Below is a small trained network, with its code and all its weights. Each question gives an input and a class and asks what happens when units are switched off, that is, made to give their printed mean instead of their output.

import numpy as np


def w(rows, s, z=0):
    codes = np.array(rows[::2]) - 128.0
    scale = np.full(codes.shape[1], s)
    scale[-1] = z or s
    return codes * scale


def norm(h):
    return h / np.sqrt((h * h).mean(-1, keepdims=True) + 1e-5)


def f(y):
    return np.maximum(y, 0)


def log_softmax(a):
    a = a - a.max(-1, keepdims=True)
    return a - np.log(np.exp(a).sum(-1, keepdims=True))


def net(x, mask):
    res = np.array(x, float).reshape(1, 8) / 4 @ E
    u = 0
    for l in range(2):
        y = f(norm(res) @ A[l][:, :-1].T + A[l][:, -1])
        res = res + np.where(mask[u : u + 14], y, B[l][:, -1]) @ B[l][:, :-1]
        u += 14
    return log_softmax(norm(res)[-1] @ U[:, :-1].T + U[:, -1])


A, B = {}, {}
E = w([
[125,115,137,115,120],'x0',
[208,152,31,117,45],'x1',
[118,118,124,131,126],'x2',
[2,187,105,49,92],'x3',
[81,146,212,244,4],'x4',
[126,120,131,123,127],'x5',
[136,141,132,125,131],'x6',
[126,126,131,127,122],'x7',
],0.0072)
A[0] = w([
[152,127,181,193,91,59],'L0N0',
[126,124,159,192,168,146],'L0N1',
[138,95,166,170,208,100],'L0N2',
[162,96,101,155,134,153],'L0N3',
[88,149,169,186,101,129],'L0N4',
[95,125,127,102,186,115],'L0N5',
[197,73,142,149,184,86],'L0N6',
[109,174,136,178,75,62],'L0N7',
[124,130,168,181,101,5],'L0N8',
[187,104,203,245,64,140],'L0N9',
[155,155,136,173,19,88],'L0N10',
[77,181,177,202,36,23],'L0N11',
[128,151,33,92,35,18],'L0N12',
[82,179,167,141,170,156],'L0N13',
],0.013,0.0031)
B[0] = w([
[123,136,124,95,207,188],'L0N0',
[127,123,178,96,124,169],'L0N1',
[136,184,194,111,116,173],'L0N2',
[163,100,112,125,117,166],'L0N3',
[128,81,109,44,104,190],'L0N4',
[76,156,139,164,132,164],'L0N5',
[149,115,173,141,57,185],'L0N6',
[107,126,164,172,91,178],'L0N7',
[154,133,126,46,166,165],'L0N8',
[127,100,88,135,244,250],'L0N9',
[95,121,108,253,144,209],'L0N10',
[108,73,136,117,21,221],'L0N11',
[157,216,124,129,147,184],'L0N12',
[97,80,102,100,128,168],'L0N13',
],0.022,0.012)
A[1] = w([
[163,157,226,155,74,61],'L1N0',
[197,169,102,252,116,65],'L1N1',
[178,194,135,106,153,88],'L1N2',
[119,65,151,128,121,105],'L1N3',
[82,12,242,196,102,125],'L1N4',
[160,186,124,94,95,59],'L1N5',
[220,71,71,195,107,88],'L1N6',
[210,121,144,126,204,112],'L1N7',
[107,120,173,58,82,195],'L1N8',
[242,68,62,161,109,40],'L1N9',
[50,122,121,118,123,3],'L1N10',
[27,77,97,173,178,154],'L1N11',
[126,94,84,237,97,66],'L1N12',
[167,172,110,143,153,113],'L1N13',
],0.011,0.0039)
B[1] = w([
[186,119,182,168,153,174],'L1N0',
[94,14,132,11,112,184],'L1N1',
[178,171,114,87,94,163],'L1N2',
[166,151,117,66,105,172],'L1N3',
[231,189,111,73,55,255],'L1N4',
[169,155,99,155,197,153],'L1N5',
[167,55,4,125,102,185],'L1N6',
[37,137,102,130,51,189],'L1N7',
[149,71,128,229,173,203],'L1N8',
[214,33,21,119,138,170],'L1N9',
[22,160,156,156,116,158],'L1N10',
[82,219,195,143,176,249],'L1N11',
[170,203,139,255,154,182],'L1N12',
[140,123,104,92,96,159],'L1N13',
],0.016,0.0087)
U = w([
[211,147,229,123,97,129],'0',
[213,88,78,125,103,226],'1',
[127,99,173,79,206,138],'2',
[129,102,76,196,203,23],'3',
[59,212,178,138,155,180],'4',
[157,253,91,105,124,11],'5',
[97,84,170,111,47,249],'6',
[127,172,104,214,65,175],'7',
],0.02,0.0016)

Each question gives the input, the list of numbers given to net, and the class t.
The units are the neurons (one row each of A and B). Each row of codes is followed by its name. A weight is (code - 128) times the scale printed after its matrix; where a second scale follows, it is the last column's (A, B and U).
mask holds one flag per neuron, layer by layer. A switched-off neuron (its flag False) gives its mean, the last column of its row in B, instead of its output. The means were averaged over made-up inputs and are rounded, as every weight is.
A unit's drop is (log p(t) with every unit on - log p(t) with that unit switched off) / (log p(t) with every unit on - log p(t) with every unit switched off).
The circuit of an input: a set's keep is (log p(t) with only the set's units on - log p(t) with every unit switched off) / (log p(t) with every unit on - log p(t) with every unit switched off). Starting from the 12 units with the biggest drops (on a tie, the unit counted first), units are removed one at a time, each time the one whose removal leaves the highest keep (on an exact tie, the one counted first), for as long as the keep stays at least 0.8.
circuit, biggest first: the units of the circuit, biggest drop first
k most important neurons: the k neurons with the biggest drops, biggest first
k most important neurons of layer l: the k neurons of layer l with the biggest drops, biggest first
drop when u is switched off: that unit's drop, to one decimal
input [-3,-8,7,-7,0,-8,-5,-7], class 0: circuit, biggest first	[L0N2]
input [6,-8,7,7,1,7,3,-2], class 6: 2 most important neurons	[L0N9, L0N10]
input [-2,8,-4,0,4,8,-2,-1], class 3: circuit, biggest first	[L0N10, L0N9]
input [8,-8,-3,0,0,2,1,6], class 0: 4 most important neurons	[L0N9, L0N0, L0N2, L1N4]
input [7,-1,2,-6,8,2,-1,6], class 2: 2 most important neurons	[L0N9, L0N0]
input [6,-1,-6,-8,-6,-2,5,8], class 0: 2 most important neurons	[L0N2, L0N9]
input [6,-6,-7,4,0,-1,-4,0], class 4: 3 most important neurons of layer 0	[L0N11, L0N6, L0N5]
input [4,0,5,-3,5,1,-5,5], class 2: 3 most important neurons	[L0N9, L0N0, L0N8]
input [-4,6,8,5,1,-1,4,0], class 7: 4 most important neurons of layer 0	[L0N10, L0N9, L0N0, L0N8]
input [-8,2,-6,1,-7,-6,-1,-6], class 5: 4 most important neurons of layer 0	[L0N11, L0N10, L0N5, L0N7]
input [-3,3,-5,-7,4,5,3,-7], class 3: 2 most important neurons	[L0N9, L0N10]
input [6,5,5,1,-5,-7,3,3], class 5: 2 most important neurons of layer 0	[L0N12, L0N10]
input [2,6,4,4,2,0,8,-2], class 7: 2 most important neurons	[L0N10, L0N9]
input [-4,0,0,-4,8,7,2,4], class 2: circuit, biggest first	[L0N0]
input [-5,-3,-2,0,-7,-8,-3,-8], class 0: 3 most important neurons	[L0N9, L0N0, L0N6]
input [-2,1,-7,5,-7,0,-2,1], class 5: 2 most important neurons of layer 0	[L0N11, L0N10]
input [-7,0,-3,8,-8,6,-2,-7], class 4: 2 most important neurons	[L0N5, L1N4]
input [-3,-7,-1,-3,4,-3,2,-6], class 2: drop when L0N9 is switched off	0.2
input [-6,-2,7,0,-6,7,1,1], class 0: drop when L0N9 is switched off	1.2
input [4,-5,-3,6,2,-7,-4,-6], class 6: circuit, biggest first	[L0N9]
input [6,8,6,-8,5,5,7,8], class 3: drop when L0N9 is switched off	0.4
